Below are the code and all the weights of a small trained network. Each question names an input and a class and asks about switching units off, where a switched-off unit gives its printed mean instead of its output.

import numpy as np


def w(rows, s, z=0):
    codes = np.array(rows[::2]) - 128.0
    scale = np.full(codes.shape[1], s)
    scale[-1] = z or s
    return codes * scale


def norm(h):
    return h / np.sqrt((h * h).mean(-1, keepdims=True) + 1e-5)


def f(y):
    return np.maximum(y, 0)


def log_softmax(a):
    a = a - a.max(-1, keepdims=True)
    return a - np.log(np.exp(a).sum(-1, keepdims=True))


def net(x, mask):
    res = np.array(x, float).reshape(1, 4) / 4 @ E
    u = 0
    for l in range(4):
        y = f(norm(res) @ A[l][:, :-1].T + A[l][:, -1])
        res = res + np.where(mask[u : u + 7], y, B[l][:, -1]) @ B[l][:, :-1]
        u += 7
    return log_softmax(norm(res)[-1] @ U[:, :-1].T + U[:, -1])


A, B = {}, {}
E = w([
[147,90,201,74,199],'x0',
[112,28,103,77,77],'x1',
[154,85,113,174,156],'x2',
[254,132,154,126,67],'x3',
],0.0083)
A[0] = w([
[90,188,174,74,83,45],'0.n1',
[132,202,154,174,198,28],'0.n2',
[164,91,184,89,201,58],'0.n3',
[120,192,125,138,208,92],'0.n4',
[115,82,138,223,116,103],'0.n5',
[146,49,167,247,162,27],'0.n6',
[182,141,133,88,119,2],'0.n7',
],0.013,0.0083)
B[0] = w([
[104,198,62,11,169,170],'0.n1',
[207,193,178,126,73,228],'0.n2',
[72,123,213,83,139,225],'0.n3',
[237,108,146,150,123,252],'0.n4',
[98,160,66,61,109,181],'0.n5',
[168,177,79,9,228,171],'0.n6',
[134,121,53,186,235,142],'0.n7',
],0.014,0.0045)
A[1] = w([
[254,119,165,126,110,33],'1.n1',
[181,142,67,191,144,2],'1.n2',
[183,217,61,210,70,139],'1.n3',
[42,111,92,214,229,106],'1.n4',
[96,220,186,183,220,78],'1.n5',
[242,106,183,106,159,57],'1.n6',
[139,62,140,213,61,90],'1.n7',
],0.0081,0.006)
B[1] = w([
[124,127,131,184,200,200],'1.n1',
[140,151,79,94,206,136],'1.n2',
[128,190,158,208,235,253],'1.n3',
[164,149,153,138,254,148],'1.n4',
[234,11,142,114,120,167],'1.n5',
[87,145,103,183,227,213],'1.n6',
[88,67,189,154,160,141],'1.n7',
],0.0077,0.0064)
A[2] = w([
[69,209,8,226,73,26],'2.n1',
[138,196,135,107,66,52],'2.n2',
[38,42,107,138,176,254],'2.n3',
[117,69,86,83,152,8],'2.n4',
[74,222,147,67,136,108],'2.n5',
[76,1,123,101,36,18],'2.n6',
[121,215,138,23,58,97],'2.n7',
],0.0095,0.0048)
B[2] = w([
[42,144,219,51,196,218],'2.n1',
[168,124,103,126,231,144],'2.n2',
[227,89,139,168,96,253],'2.n3',
[190,159,132,116,83,151],'2.n4',
[132,119,89,161,209,210],'2.n5',
[247,144,179,175,69,166],'2.n6',
[175,52,118,103,159,183],'2.n7',
],0.012,0.0053)
A[3] = w([
[76,176,124,173,87,183],'3.n1',
[153,64,212,214,182,210],'3.n2',
[137,13,205,115,89,154],'3.n3',
[188,162,172,11,123,197],'3.n4',
[183,129,145,178,138,3],'3.n5',
[200,151,82,228,250,171],'3.n6',
[56,126,219,121,143,37],'3.n7',
],0.011,0.0048)
B[3] = w([
[134,175,197,192,206,135],'3.n1',
[23,173,87,148,46,221],'3.n2',
[137,232,129,128,166,166],'3.n3',
[112,146,49,184,134,194],'3.n4',
[121,84,114,139,67,149],'3.n5',
[95,38,100,63,43,249],'3.n6',
[1,186,194,206,171,140],'3.n7',
],0.0095,0.017)
U = w([
[199,108,7,18,215,219],'0',
[240,161,164,208,44,5],'1',
[49,165,246,140,194,133],'2',
[65,33,116,96,47,133],'3',
],0.017,0.0024)

Each question gives the input, the list of numbers given to net, and the class t.
The units are the neurons (one row each of A and B). Each row of codes is followed by its name. A weight is (code - 128) times the scale printed after its matrix; where a second scale follows, it is the last column's (A, B and U).
mask holds one flag per neuron, layer by layer. A switched-off neuron (its flag False) gives its mean, the last column of its row in B, instead of its output. The means were averaged over made-up inputs and are rounded, as every weight is.
A unit's drop is (log p(t) with every unit on - log p(t) with that unit switched off) / (log p(t) with every unit on - log p(t) with every unit switched off).
The circuit of an input: a set's keep is (log p(t) with only the set's units on - log p(t) with every unit switched off) / (log p(t) with every unit on - log p(t) with every unit switched off). Starting from the 12 units with the biggest drops (on a tie, the unit counted first), units are removed one at a time, each time the one whose removal leaves the highest keep (on an exact tie, the one counted first), for as long as the keep stays at least 0.8.
circuit, biggest first: the units of the circuit, biggest drop first
top k neurons: the k neurons with the biggest drops, biggest first
k most important neurons of layer l: the k neurons of layer l with the biggest drops, biggest first
input [2,0,0,-2], class 2: 2 most important neurons of layer 3 -> (3.n3; 3.n6)
input [-3,-2,8,-8], class 0: circuit, biggest first -> (0.n6)
input [7,3,6,7], class 2: top 4 neurons -> (0.n3; 0.n4; 3.n3; 3.n6)
input [-8,3,-6,7], class 2: 2 most important neurons of layer 0 -> (0.n4; 0.n2)
input [6,8,-7,-1], class 1: top 3 neurons -> (2.n6; 0.n6; 2.n3)
input [-8,-6,-1,-1], class 2: top 2 neurons -> (2.n1; 2.n3)
input [-8,8,2,1], class 1: 2 most important neurons of layer 2 -> (2.n6; 2.n3)
input [1,-7,-2,-6], class 1: top 2 neurons -> (0.n2; 0.n4)
input [-8,6,-7,-1], class 2: circuit, biggest first -> (2.n1; 3.n6)
input [8,-3,7,7], class 2: top 2 neurons -> (0.n3; 0.n1)
input [-4,3,-2,2], class 2: top 3 neurons -> (0.n3; 0.n4; 2.n1)
input [6,-7,4,-6], class 1: circuit, biggest first -> (0.n2; 0.n4)
input [-8,6,-7,0], class 2: circuit, biggest first -> (2.n1; 3.n6)
input [1,-5,5,-6], class 3: circuit, biggest first -> (3.n6)
input [-5,4,-5,-4], class 0: top 2 neurons -> (1.n3; 2.n7)
input [-4,4,-5,-5], class 0: circuit, biggest first -> (1.n3; 3.n6)
input [-5,-8,7,-4], class 1: 2 most important neurons of layer 0 -> (0.n2; 0.n4)
input [2,-1,-6,8], class 3: top 2 neurons -> (3.n6; 0.n6)
input [-7,1,-3,5], class 2: top 2 neurons -> (0.n4; 2.n1)
input [8,4,7,1], class 2: circuit, biggest first -> (0.n3)
input [7,-7,-7,-8], class 3: top 2 neurons -> (2.n1; 0.n6)
input [5,-3,6,-7], class 3: 2 most important neurons of layer 3 -> (3.n2; 3.n6)
input [-2,7,1,-7], class 1: top 2 neurons -> (1.n3; 1.n6)
input [-3,-6,-5,-7], class 3: 2 most important neurons of layer 3 -> (3.n6; 3.n3)
input [6,-8,1,-2], class 1: top 2 neurons -> (0.n2; 0.n4)
